Here is a tiny trained network, its code and every weight. The questions are about switching its units off for an input and a class, where a switched-off unit gives its printed mean instead of its output.

import numpy as np


def w(rows, s, z=0):
    codes = np.array(rows[::2]) - 128.0
    scale = np.full(codes.shape[1], s)
    scale[-1] = z or s
    return codes * scale


def f(y):
    return np.maximum(y, 0)


def log_softmax(a):
    a = a - a.max(-1, keepdims=True)
    return a - np.log(np.exp(a).sum(-1, keepdims=True))


def net(x, mask):
    res = np.array(x, float).reshape(1, 6) / 4 @ E
    y = f(res @ A[0][:, :-1].T + A[0][:, -1])
    res = res + np.where(mask, y, B[0][:, -1]) @ B[0][:, :-1]
    return log_softmax(res[-1] @ U[:, :-1].T + U[:, -1])


A, B = {}, {}
E = w([
[147,143,148,75,183,121,125,172,170],'x0',
[193,64,172,111,116,114,49,177,218],'x1',
[164,120,112,107,133,174,91,117,165],'x2',
[62,199,122,146,192,142,241,135,83],'x3',
[110,217,124,194,94,134,124,96,96],'x4',
[122,168,123,198,1,172,85,96,140],'x5',
],0.0097)
A[0] = w([
[142,153,136,156,129,109,84,71,135,89],'N0',
[104,125,118,128,94,183,105,147,110,42],'N1',
[79,154,82,77,160,116,204,147,107,140],'N2',
[188,61,113,103,163,144,68,132,252,165],'N3',
[146,179,109,229,53,150,69,169,127,131],'N4',
[142,48,161,152,125,137,60,113,126,145],'N5',
[178,71,146,162,176,114,165,159,99,94],'N6',
[132,173,91,219,1,138,86,81,135,206],'N7',
[222,43,157,81,134,119,66,195,179,196],'N8',
[153,124,83,93,127,87,95,127,207,79],'N9',
[111,130,139,89,204,125,224,137,94,189],'N10',
[110,173,128,167,25,142,101,90,101,161],'N11',
[94,111,138,145,159,101,126,106,128,72],'N12',
[127,189,114,154,56,187,133,92,73,187],'N13',
[142,96,130,149,118,154,135,131,124,1],'N14',
[194,152,80,118,112,95,153,118,98,100],'N15',
[77,156,130,96,190,118,228,107,77,185],'N16',
[61,119,153,109,181,100,146,147,145,202],'N17',
],0.009,0.0033)
B[0] = w([
[89,55,111,103,121,107,112,156,148,151],'N0',
[147,103,146,121,133,119,164,141,175,143],'N1',
[119,120,97,187,151,161,142,133,112,190],'N2',
[199,183,143,67,167,90,87,69,150,233],'N3',
[66,85,108,117,84,146,182,148,190,200],'N4',
[158,133,133,100,134,122,81,113,166,184],'N5',
[103,139,132,112,199,109,143,86,144,159],'N6',
[108,32,192,103,56,96,188,195,181,239],'N7',
[155,181,130,49,175,84,64,2,196,251],'N8',
[157,169,195,100,141,163,87,152,144,172],'N9',
[122,198,116,166,171,122,137,154,48,208],'N10',
[75,127,180,161,23,212,148,179,208,208],'N11',
[124,139,97,113,151,130,137,174,148,137],'N12',
[95,64,152,185,93,90,91,155,149,206],'N13',
[157,155,93,142,102,152,145,135,104,130],'N14',
[60,125,112,138,99,86,113,122,89,137],'N15',
[62,201,56,252,150,143,129,191,71,216],'N16',
[154,128,111,124,171,163,109,121,83,177],'N17',
],0.0078,0.016)
U = w([
[139,90,160,132,9,136,151,152,159,79],'0',
[254,159,148,30,140,125,92,67,162,67],'1',
[126,180,92,178,189,137,162,144,66,254],'2',
],0.0096,0.00096)

Each question gives the input, the list of numbers given to net, and the class t.
The units are the neurons (one row each of A and B). Each row of codes is followed by its name. A weight is (code - 128) times the scale printed after its matrix; where a second scale follows, it is the last column's (A, B and U).
mask holds one flag per neuron, in row order. A switched-off neuron (its flag False) gives its mean, the last column of its row in B, instead of its output. The means were averaged over made-up inputs and are rounded, as every weight is.
A unit's drop is (log p(t) with every unit on - log p(t) with that unit switched off) / (log p(t) with every unit on - log p(t) with every unit switched off).
The circuit of an input: a set's keep is (log p(t) with only the set's units on - log p(t) with every unit switched off) / (log p(t) with every unit on - log p(t) with every unit switched off). Starting from the 12 units with the biggest drops (on a tie, the unit counted first), units are removed one at a time, each time the one whose removal leaves the highest keep (on an exact tie, the one counted first), for as long as the keep stays at least 0.8.
circuit, biggest first: the units of the circuit, biggest drop first
k most important neurons: the k neurons with the biggest drops, biggest first
drop when u is switched off: that unit's drop, to one decimal
input [-5,5,-4,6,-8,4], class 1: 3 most important neurons => (N16; N7; N11)
input [-8,8,-2,-1,4,-2], class 1: most important neuron => (N16)
input [-6,-8,6,0,1,-1], class 0: 2 most important neurons => (N13; N11)
input [-6,1,-6,-1,-4,-3], class 2: circuit, biggest first => (N3; N7)
input [4,5,5,8,-7,-6], class 2: 4 most important neurons => (N10; N16; N2; N5)
input [7,-6,-3,-6,-4,-7], class 2: 2 most important neurons => (N10; N16)
input [0,5,2,-7,-1,8], class 1: 2 most important neurons => (N8; N3)
input [3,5,6,6,2,-7], class 2: 2 most important neurons => (N10; N16)
input [0,-6,6,-4,7,-4], class 0: drop when N10 is switched off => 0.2
input [-7,-6,-5,-4,-7,-6], class 2: drop when N3 is switched off => 0.0
input [-5,2,0,-5,-5,4], class 1: drop when N8 is switched off => 0.1
